Below is a small trained network, with its code and all its weights. Each question gives an input and a class and asks what happens when units are switched off, that is, made to give their printed mean instead of their output.

import numpy as np


def w(rows, s, z=0):
    codes = np.array(rows[::2]) - 128.0
    scale = np.full(codes.shape[1], s)
    scale[-1] = z or s
    return codes * scale


def norm(h):
    return h / np.sqrt((h * h).mean(-1, keepdims=True) + 1e-5)


def f(y):
    return np.maximum(y, 0)


def log_softmax(a):
    a = a - a.max(-1, keepdims=True)
    return a - np.log(np.exp(a).sum(-1, keepdims=True))


def net(x, mask):
    res = np.array(x, float).reshape(1, 8) / 4 @ E
    u = 0
    for l in range(2):
        y = f(norm(res) @ A[l][:, :-1].T + A[l][:, -1])
        res = res + np.where(mask[u : u + 14], y, B[l][:, -1]) @ B[l][:, :-1]
        u += 14
    return log_softmax(norm(res)[-1] @ U[:, :-1].T + U[:, -1])


A, B = {}, {}
E = w([
[185,125,75,140,1,95,112,114,145,209,240,85],'x0',
[172,123,110,123,137,150,139,143,241,80,131,69],'x1',
[69,129,200,73,123,152,163,138,123,87,63,207],'x2',
[126,146,196,240,170,131,81,172,145,224,195,112],'x3',
[79,195,32,181,21,120,137,192,188,112,98,141],'x4',
[183,198,128,150,117,81,73,46,108,142,91,45],'x5',
[252,52,72,104,142,98,59,170,209,167,128,148],'x6',
[109,198,169,165,16,154,97,172,60,52,144,147],'x7',
],0.0082)
A[0] = w([
[131,178,158,115,72,124,125,127,112,197,150,163,47],'0.n0',
[109,131,38,136,154,136,136,129,133,84,119,110,71],'0.n1',
[45,141,169,77,133,144,169,89,84,60,35,173,138],'0.n2',
[118,108,161,165,219,158,158,110,154,155,145,114,71],'0.n3',
[156,170,86,124,27,152,95,165,100,40,114,173,101],'0.n4',
[149,85,159,116,159,98,124,90,39,173,147,155,3],'0.n5',
[207,46,68,3,146,122,174,78,182,113,136,91,122],'0.n6',
[200,121,129,114,198,78,71,63,94,144,33,99,67],'0.n7',
[121,85,117,132,179,171,116,137,173,91,70,101,114],'0.n8',
[102,209,2,139,64,100,141,117,168,71,37,61,177],'0.n9',
[162,137,94,152,106,56,99,129,116,183,46,212,74],'0.n10',
[63,147,174,99,148,148,190,147,102,38,57,165,22],'0.n11',
[119,125,120,144,78,181,187,179,118,133,188,146,44],'0.n12',
[82,112,100,163,93,190,161,173,148,79,174,146,33],'0.n13',
],0.0095,0.0048)
B[0] = w([
[133,85,135,213,119,129,92,86,128,141,108,97,151],'0.n0',
[145,157,115,127,128,104,126,136,120,123,115,101,159],'0.n1',
[89,150,246,98,141,179,175,133,62,74,93,157,245],'0.n2',
[170,121,103,114,142,115,146,168,169,118,104,122,182],'0.n3',
[145,86,80,59,140,69,82,211,195,113,134,200,195],'0.n4',
[127,157,100,134,132,77,183,121,85,135,122,104,165],'0.n5',
[142,84,68,95,71,125,127,145,163,168,82,225,255],'0.n6',
[125,202,145,124,159,129,118,144,133,134,180,74,210],'0.n7',
[138,127,159,172,139,141,154,101,114,110,119,114,192],'0.n8',
[203,185,68,170,63,128,200,58,113,137,151,135,254],'0.n9',
[140,87,126,136,141,104,145,109,200,157,115,116,171],'0.n10',
[79,85,137,88,167,188,142,136,114,101,74,196,211],'0.n11',
[117,137,151,130,93,103,95,136,115,113,150,91,155],'0.n12',
[170,168,118,72,165,101,120,135,137,97,145,92,159],'0.n13',
],0.012,0.0098)
A[1] = w([
[119,146,177,131,25,109,98,86,35,142,233,105,148],'1.n0',
[57,181,91,68,140,121,161,82,123,107,80,160,81],'1.n1',
[121,96,150,110,124,115,93,27,64,176,134,104,21],'1.n2',
[163,113,83,101,141,202,148,128,166,111,163,168,4],'1.n3',
[200,183,26,131,91,175,177,126,121,70,103,149,96],'1.n4',
[134,23,209,116,186,173,93,158,86,212,140,175,124],'1.n5',
[220,157,126,93,202,91,91,82,103,122,81,94,87],'1.n6',
[1,111,157,81,129,167,157,100,66,88,52,144,149],'1.n7',
[40,80,140,59,129,206,129,131,92,56,95,157,38],'1.n8',
[153,100,175,101,181,157,72,166,156,74,130,69,84],'1.n9',
[167,90,71,138,93,121,152,93,129,114,93,174,118],'1.n10',
[122,130,173,165,191,184,128,99,184,144,101,130,93],'1.n11',
[136,168,103,117,105,119,125,60,35,116,204,77,83],'1.n12',
[36,60,147,93,56,94,63,183,95,90,139,152,87],'1.n13',
],0.0083,0.0032)
B[1] = w([
[74,169,188,249,72,177,185,2,96,116,168,132,184],'1.n0',
[108,131,145,178,195,119,201,103,61,118,81,124,196],'1.n1',
[123,126,54,195,87,105,208,98,144,84,133,111,142],'1.n2',
[129,141,103,183,113,87,107,128,159,101,118,140,172],'1.n3',
[102,153,140,184,71,115,162,88,137,106,78,59,254],'1.n4',
[107,173,40,118,69,57,120,96,133,110,47,61,205],'1.n5',
[102,125,148,86,151,150,141,174,66,71,176,37,178],'1.n6',
[118,122,207,135,167,174,158,113,98,115,114,223,252],'1.n7',
[120,74,137,108,117,163,92,194,164,104,32,195,226],'1.n8',
[92,144,152,145,84,155,122,169,155,39,192,47,163],'1.n9',
[129,155,107,124,108,105,153,158,164,79,81,102,225],'1.n10',
[122,94,123,121,76,102,90,171,161,36,102,97,171],'1.n11',
[112,168,127,126,137,172,191,162,98,49,153,116,177],'1.n12',
[179,97,174,101,197,163,71,128,104,123,250,152,165],'1.n13',
],0.0077,0.0084)
U = w([
[157,108,147,95,179,106,45,193,182,115,174,62,105],'0',
[99,107,134,80,137,168,72,90,123,189,149,141,3],'1',
[143,197,146,198,111,134,173,77,92,88,143,41,221],'2',
[192,98,9,124,62,74,124,130,215,137,103,140,181],'3',
[99,115,182,154,122,153,108,97,55,114,216,175,35],'4',
[78,61,147,202,96,134,52,106,143,197,148,122,43],'5',
[145,113,71,52,205,89,130,122,44,200,129,81,29],'6',
[93,101,198,94,165,171,149,145,103,68,53,222,186],'7',
],0.014,0.0056)

Each question gives the input, the list of numbers given to net, and the class t.
The units are the neurons (one row each of A and B). Each row of codes is followed by its name. A weight is (code - 128) times the scale printed after its matrix; where a second scale follows, it is the last column's (A, B and U).
mask holds one flag per neuron, layer by layer. A switched-off neuron (its flag False) gives its mean, the last column of its row in B, instead of its output. The means were averaged over made-up inputs and are rounded, as every weight is.
A unit's drop is (log p(t) with every unit on - log p(t) with that unit switched off) / (log p(t) with every unit on - log p(t) with every unit switched off).
The circuit of an input: a set's keep is (log p(t) with only the set's units on - log p(t) with every unit switched off) / (log p(t) with every unit on - log p(t) with every unit switched off). Starting from the 12 units with the biggest drops (on a tie, the unit counted first), units are removed one at a time, each time the one whose removal leaves the highest keep (on an exact tie, the one counted first), for as long as the keep stays at least 0.8.
units of the circuit, in order: the units of the circuit, biggest drop first
unit that matters most: the unit with the biggest drop
top k neurons: the k neurons with the biggest drops, biggest first
top k neurons in layer l: the k neurons of layer l with the biggest drops, biggest first
drop of u: that unit's drop, to one decimal
input [6,-8,-6,3,6,-8,-5,4], class 4: units of the circuit, in order	[0.n9; 1.n13]
input [-4,-2,-2,2,-2,-5,5,7], class 0: unit that matters most	0.n2
input [0,8,2,7,-5,5,8,0], class 0: units of the circuit, in order	[0.n9; 0.n7]
input [-8,7,-2,-2,7,3,3,-4], class 2: top 3 neurons in layer 0	[0.n8; 0.n4; 0.n9]
input [-6,7,1,8,8,2,0,0], class 2: top 2 neurons	[0.n6; 0.n4]
input [4,-3,1,6,-5,-8,5,1], class 3: top 3 neurons	[0.n2; 1.n5; 0.n9]
input [7,0,-7,4,3,3,0,-1], class 2: top 2 neurons in layer 0	[0.n6; 0.n4]
input [-4,-7,-7,2,5,6,6,-6], class 2: top 3 neurons	[0.n7; 0.n4; 0.n6]
input [1,7,4,6,-5,-3,-2,1], class 0: top 2 neurons	[0.n9; 0.n6]
input [3,2,5,5,2,-7,-2,-7], class 0: top 4 neurons	[0.n9; 0.n6; 0.n13; 0.n12]
input [-7,-6,-7,4,-1,4,3,-7], class 0: top 2 neurons in layer 0	[0.n9; 0.n7]
input [2,-2,1,7,1,5,5,-4], class 0: top 2 neurons	[0.n6; 0.n9]
input [0,-5,-7,6,-1,-8,6,4], class 5: top 2 neurons in layer 0	[0.n9; 0.n2]
input [2,3,5,-1,6,3,-2,8], class 3: units of the circuit, in order	[0.n4]
input [-7,0,-7,7,6,-7,-5,-5], class 0: top 3 neurons in layer 0	[0.n9; 0.n2; 0.n6]
input [7,4,-1,-2,-6,-3,-4,5], class 4: top 2 neurons	[0.n9; 1.n13]
input [3,8,1,2,5,-4,-6,-5], class 2: top 2 neurons	[0.n6; 0.n4]
input [-6,-2,-7,2,1,3,5,1], class 2: top 3 neurons in layer 0	[0.n4; 0.n6; 0.n11]
input [1,0,-2,-3,-8,-2,6,0], class 3: drop of 0.n6	1.5
input [-3,0,0,-3,3,6,-4,-3], class 2: units of the circuit, in order	[0.n9]
input [-2,-7,-7,7,2,7,2,-5], class 0: drop of 0.n5	-0.1
input [-2,-1,-6,4,-2,8,1,-5], class 0: drop of 0.n9	0.4
